Below are the code and all the weights of a small trained network. Each question names an input and a target symbol and asks about switching units off, where a switched-off unit gives its printed mean instead of its output.

import numpy as np


def w(rows, s, z=0):
    codes = np.array(rows[::2]) - 128.0
    scale = np.full(codes.shape[1], s)
    scale[-1] = z or s
    return codes * scale


def norm(h):
    return h / np.sqrt((h * h).mean(-1, keepdims=True) + 1e-5)


def f(y):
    return y / 2 * (1 + np.tanh(0.7978845608 * (y + 0.044715 * y**3)))


def softmax(a):
    e = np.exp(a - a.max(-1, keepdims=True))
    return e / e.sum(-1, keepdims=True)


def log_softmax(a):
    a = a - a.max(-1, keepdims=True)
    return a - np.log(np.exp(a).sum(-1, keepdims=True))


def net(x, mask):
    ids = ['ΔΠαζξτ'.index(c) for c in x.split()]
    T = len(ids)
    res = E[ids] + P[:T]
    r = norm(res)
    for j in range(2):
        rows = slice(4 * j, 4 * j + 4)
        q, k, v = (r @ M[0][rows].T for M in (Q, K, V))
        z = softmax(np.where(np.tri(T) > 0, q @ k.T / 4**0.5, -1e9)) @ v
        o = O[0][rows]
        res = res + np.where(mask[j], z, o[:, -1]) @ o[:, :-1]
    y = f(norm(res) @ A[0][:, :-1].T + A[0][:, -1])
    res = res + np.where(mask[2:18], y, B[0][:, -1]) @ B[0][:, :-1]
    return log_softmax(norm(res)[-1] @ U[:, :-1].T + U[:, -1])


Q, K, V, O, A, B = {}, {}, {}, {}, {}, {}
E = w([
[100,153,142,184],'Δ',
[124,66,107,70],'Π',
[18,50,83,68],'α',
[129,196,9,120],'ζ',
[177,87,171,93],'ξ',
[127,200,183,4],'τ',
],0.015)
P = w([
[140,234,129,75],'0',
[61,155,156,70],'1',
[125,209,102,91],'2',
[64,120,158,106],'3',
[131,196,95,94],'4',
[74,95,160,120],'5',
[141,187,90,101],'6',
[88,67,159,134],'7',
[155,177,86,102],'8',
[107,35,148,152],'9',
[167,161,79,112],'10',
[132,6,149,158],'11',
],0.011)
Q[0] = w([
[67,176,183,206],'h1',
[186,116,110,4],'h1',
[51,35,23,38],'h1',
[48,48,207,6],'h1',
[205,164,194,146],'h2',
[78,56,185,201],'h2',
[129,29,39,15],'h2',
[119,129,76,85],'h2',
],0.02)
K[0] = w([
[75,172,204,145],'h1',
[186,76,93,139],'h1',
[145,141,55,4],'h1',
[112,22,139,26],'h1',
[120,153,162,206],'h2',
[165,147,178,76],'h2',
[161,25,58,127],'h2',
[122,105,95,120],'h2',
],0.026)
V[0] = w([
[90,38,85,183],'h1',
[44,174,156,106],'h1',
[70,145,132,77],'h1',
[173,27,71,124],'h1',
[176,89,91,147],'h2',
[115,115,45,151],'h2',
[63,112,2,185],'h2',
[152,161,3,65],'h2',
],0.0073)
O[0] = w([
[127,57,103,56,79],'h1',
[147,63,131,184,161],'h1',
[204,86,146,163,215],'h1',
[205,141,127,38,160],'h1',
[81,120,114,151,114],'h2',
[88,176,69,161,154],'h2',
[79,253,57,208,158],'h2',
[112,93,1,100,255],'h2',
],0.0067,0.0055)
A[0] = w([
[110,106,162,214,255],'n1',
[193,112,128,125,82],'n2',
[171,195,152,164,50],'n3',
[150,94,206,125,216],'n4',
[195,111,93,108,22],'n5',
[20,134,186,135,87],'n6',
[145,60,175,100,101],'n7',
[32,59,112,154,67],'n8',
[169,151,139,96,91],'n9',
[29,119,126,71,46],'n10',
[112,56,211,202,12],'n11',
[161,120,104,103,85],'n12',
[150,119,104,82,31],'n13',
[138,112,138,119,89],'n14',
[74,118,138,101,82],'n15',
[29,8,175,210,47],'n16',
],0.018,0.005)
B[0] = w([
[108,71,103,72,179],'n1',
[142,162,125,92,151],'n2',
[131,89,66,117,149],'n3',
[62,134,150,154,231],'n4',
[144,159,171,85,176],'n5',
[141,152,190,76,150],'n6',
[159,112,77,153,251],'n7',
[116,42,83,196,239],'n8',
[148,97,128,129,163],'n9',
[198,147,134,85,214],'n10',
[185,76,93,227,185],'n11',
[145,144,160,120,182],'n12',
[141,126,174,132,191],'n13',
[126,143,121,128,132],'n14',
[161,140,139,100,153],'n15',
[1,171,104,137,255],'n16',
],0.039,0.0059)
U = w([
[31,53,106,3,64],'Δ',
[110,167,232,99,253],'Π',
[230,34,87,131,69],'α',
[109,242,62,147,106],'ζ',
[133,122,201,229,123],'ξ',
[45,112,192,131,117],'τ',
],0.0074,0.0051)

Each question gives the input, a string of symbols that net reads in full, and the target symbol t.
The units are the heads (4 rows each of Q, K, V and O) and the neurons (one row each of A and B). Each row of codes is followed by its name. A weight is (code - 128) times the scale printed after its matrix; where a second scale follows, it is the last column's (O, A, B and U).
mask holds one flag per unit, heads first, then neurons. A switched-off unit (its flag False) gives its mean, the last column of its rows in O or B, instead of its output. The means were averaged over made-up inputs and are rounded, as every weight is.
A unit's drop is (log p(t) with every unit on - log p(t) with that unit switched off) / (log p(t) with every unit on - log p(t) with every unit switched off).
The circuit of an input: a set's keep is (log p(t) with only the set's units on - log p(t) with every unit switched off) / (log p(t) with every unit on - log p(t) with every unit switched off). Starting from the 12 units with the biggest drops (on a tie, the unit counted first), units are removed one at a time, each time the one whose removal leaves the highest keep (on an exact tie, the one counted first), for as long as the keep stays at least 0.8.
circuit, biggest first: the units of the circuit, biggest drop first
top k neurons: the k neurons with the biggest drops, biggest first
heads that matter: for each layer, one digit per head in row order, 1 if its drop is at least 0.15 and else 0, layers parted by /
drop of u: that unit's drop, to one decimal
input α α Π Π Π Π, target α: circuit, biggest first : n10
input τ α τ, target α: top 3 neurons : n16, n4, n9
input ξ Π ξ ζ ζ ξ ξ, target ζ: heads that matter : 11
input Π Δ Π Δ Π τ α ξ τ ζ ζ τ, target ζ: heads that matter : 01
input α α ξ Π α Δ Π ξ τ α τ, target α: heads that matter : 01
input α τ ζ ξ Π ξ Π τ ξ ξ ξ τ, target ξ: circuit, biggest first : n4, n16, n1
input ξ Π α Δ ζ ξ Π τ ξ Δ ζ τ, target ξ: circuit, biggest first : n4, n16
input τ ξ ξ, target ξ: heads that matter : 01
input α Π Π α Π Δ ξ, target Δ: top 4 neurons : n3, n11, n4, n8
input α ζ τ ζ Π Π Π Π ξ ξ α, target α: top 3 neurons : n16, n8, n10
input α Π Δ Π τ, target Π: heads that matter : 10
input ζ ξ ζ ζ ξ, target ζ: heads that matter : 01
input ξ Π Δ ξ Π τ ξ, target Π: heads that matter : 00
input Δ τ Δ, target Δ: top 2 neurons : n1, n6
input α τ Δ Π, target α: top neuron : n7
input ζ ζ Π Π ζ α ζ τ, target Π: drop of n3 : 0.1
